Here is a tiny trained network, its code and every weight. The questions are about switching its units off for an input and a class, where a switched-off unit gives its printed mean instead of its output.

import numpy as np


def w(rows, s, z=0):
    codes = np.array(rows[::2]) - 128.0
    scale = np.full(codes.shape[1], s)
    scale[-1] = z or s
    return codes * scale


def f(y):
    return y / 2 * (1 + np.tanh(0.7978845608 * (y + 0.044715 * y**3)))


def log_softmax(a):
    a = a - a.max(-1, keepdims=True)
    return a - np.log(np.exp(a).sum(-1, keepdims=True))


def net(x, mask):
    res = np.array(x, float).reshape(1, 7) / 4 @ E
    y = f(res @ A[0][:, :-1].T + A[0][:, -1])
    res = res + np.where(mask, y, B[0][:, -1]) @ B[0][:, :-1]
    return log_softmax(res[-1] @ U[:, :-1].T + U[:, -1])


A, B = {}, {}
E = w([
[176,127,145,73,153,175,139,61,185,180,129],'x0',
[172,116,132,147,57,23,129,114,184,169,120],'x1',
[141,180,53,196,166,132,86,91,180,88,127],'x2',
[195,143,7,59,131,114,126,151,62,153,125],'x3',
[122,135,124,131,119,134,135,126,127,132,131],'x4',
[138,235,160,65,115,108,140,145,147,66,107],'x5',
[123,131,123,131,120,129,138,119,123,126,130],'x6',
],0.013)
A[0] = w([
[68,118,252,186,129,144,121,92,192,106,132,10],'n1',
[150,129,114,132,83,112,105,140,142,154,132,1],'n2',
[112,133,146,111,122,117,102,126,108,147,154,59],'n3',
[125,215,161,62,108,106,140,137,145,86,127,29],'n4',
[162,134,169,76,144,191,160,45,189,178,114,63],'n5',
[130,162,64,188,155,130,61,77,199,79,126,49],'n6',
[135,103,166,120,116,130,147,135,114,117,111,75],'n7',
[81,138,126,120,152,217,105,119,101,122,129,49],'n8',
[149,141,115,117,67,67,117,103,157,146,112,24],'n9',
[87,132,146,120,193,235,126,139,76,84,127,41],'n10',
[176,138,49,67,122,120,111,141,87,159,125,19],'n11',
[120,18,101,195,132,152,93,93,113,182,174,37],'n12',
[81,125,141,180,100,100,119,193,82,82,126,44],'n13',
[156,105,157,175,72,24,128,109,188,160,94,56],'n14',
[141,182,158,87,117,118,126,129,154,63,101,75],'n15',
[115,101,146,58,123,103,174,144,80,168,117,88],'n16',
[163,129,140,116,134,162,113,80,127,149,150,52],'n17',
[116,91,202,86,80,151,133,157,102,151,134,90],'n18',
[100,123,119,162,117,89,118,168,92,94,117,114],'n19',
[104,86,188,80,95,111,158,142,111,130,135,40],'n20',
],0.014,0.0058)
B[0] = w([
[169,165,39,108,128,139,62,4,25,129,120,252],'n1',
[131,149,174,103,139,137,117,116,119,90,144,144],'n2',
[137,136,127,149,142,134,134,112,145,114,110,130],'n3',
[86,55,149,150,152,111,156,141,88,149,79,197],'n4',
[78,129,82,104,75,34,68,184,216,80,105,212],'n5',
[145,151,83,211,150,224,173,197,179,195,145,218],'n6',
[127,149,108,146,146,155,127,158,130,127,140,152],'n7',
[149,156,190,116,113,121,162,141,122,89,169,195],'n8',
[156,117,170,90,157,131,166,117,128,101,172,177],'n9',
[184,135,206,91,125,95,183,92,141,88,183,232],'n10',
[130,177,75,108,115,127,72,43,51,121,143,202],'n11',
[69,55,174,127,150,106,174,148,81,155,51,224],'n12',
[71,120,92,103,87,65,81,135,210,102,129,196],'n13',
[178,151,195,89,121,108,186,115,130,97,182,223],'n14',
[79,47,186,140,139,142,152,148,72,178,67,187],'n15',
[140,166,115,190,133,193,116,142,151,163,139,191],'n16',
[107,125,145,133,87,97,81,149,154,110,109,155],'n17',
[139,164,93,167,164,203,151,164,175,165,119,203],'n18',
[112,132,103,100,115,92,64,144,197,102,118,180],'n19',
[153,149,122,175,142,170,127,170,144,174,144,189],'n20',
],0.012,0.021)
U = w([
[168,139,35,131,137,117,73,59,1,119,127,254],'0',
[190,117,205,112,138,90,202,108,143,86,199,77],'1',
[150,136,81,225,150,200,151,158,180,173,127,98],'2',
[56,21,161,157,149,93,172,127,55,155,26,64],'3',
[84,106,84,125,113,40,51,140,228,86,106,103],'4',
],0.0092,0.003)

Each question gives the input, the list of numbers given to net, and the class t.
The units are the neurons (one row each of A and B). Each row of codes is followed by its name. A weight is (code - 128) times the scale printed after its matrix; where a second scale follows, it is the last column's (A, B and U).
mask holds one flag per neuron, in row order. A switched-off neuron (its flag False) gives its mean, the last column of its row in B, instead of its output. The means were averaged over made-up inputs and are rounded, as every weight is.
A unit's drop is (log p(t) with every unit on - log p(t) with that unit switched off) / (log p(t) with every unit on - log p(t) with every unit switched off).
The circuit of an input: a set's keep is (log p(t) with only the set's units on - log p(t) with every unit switched off) / (log p(t) with every unit on - log p(t) with every unit switched off). Starting from the 12 units with the biggest drops (on a tie, the unit counted first), units are removed one at a time, each time the one whose removal leaves the highest keep (on an exact tie, the one counted first), for as long as the keep stays at least 0.8.
units of the circuit, in order: the units of the circuit, biggest drop first
unit that matters most: the unit with the biggest drop
k most important neurons: the k neurons with the biggest drops, biggest first
drop of u: that unit's drop, to one decimal
input [-7,-8,1,0,8,2,4], class 1: unit that matters most -> n10
input [-4,0,-6,-2,2,7,-1], class 3: 2 most important neurons -> n4, n15
input [-5,-7,7,0,1,3,-5], class 1: 2 most important neurons -> n10, n8
input [-8,1,7,0,4,-2,-4], class 4: 3 most important neurons -> n13, n19, n18
input [6,4,2,-5,4,-4,-3], class 4: 2 most important neurons -> n5, n11
input [1,1,-4,3,-3,6,4], class 3: 3 most important neurons -> n4, n1, n6
input [2,7,-8,2,-5,-1,1], class 2: 2 most important neurons -> n16, n18
input [0,-2,5,2,-4,5,-7], class 2: 3 most important neurons -> n6, n12, n1
input [-4,-4,7,3,-3,7,-1], class 2: 2 most important neurons -> n6, n12
input [-7,-5,-4,6,5,2,6], class 4: 3 most important neurons -> n1, n13, n19
input [4,7,-5,5,-2,-7,-8], class 1: 2 most important neurons -> n14, n1
input [-4,6,6,-7,-2,-1,-8], class 0: 2 most important neurons -> n1, n10
input [-8,-1,7,1,3,7,7], class 4: 3 most important neurons -> n13, n19, n12
input [-7,5,4,3,1,-7,-8], class 3: units of the circuit, in order -> n12
input [0,5,-7,-7,1,4,-7], class 0: 2 most important neurons -> n1, n6
input [-7,-6,-2,-8,4,8,-4], class 0: 3 most important neurons -> n1, n12, n5
input [4,-6,4,-2,8,5,7], class 1: 2 most important neurons -> n10, n12
input [7,4,-8,4,-7,0,-4], class 2: drop of n18 -> 0.3
input [-1,5,-7,0,-7,-2,-8], class 2: drop of n10 -> 0.1
input [-1,-6,1,4,6,5,-3], class 1: drop of n1 -> 1.4
input [5,-3,-2,4,4,-8,3], class 3: drop of n17 -> 0.0
input [-5,-2,8,1,1,-2,2], class 2: unit that matters most -> n6
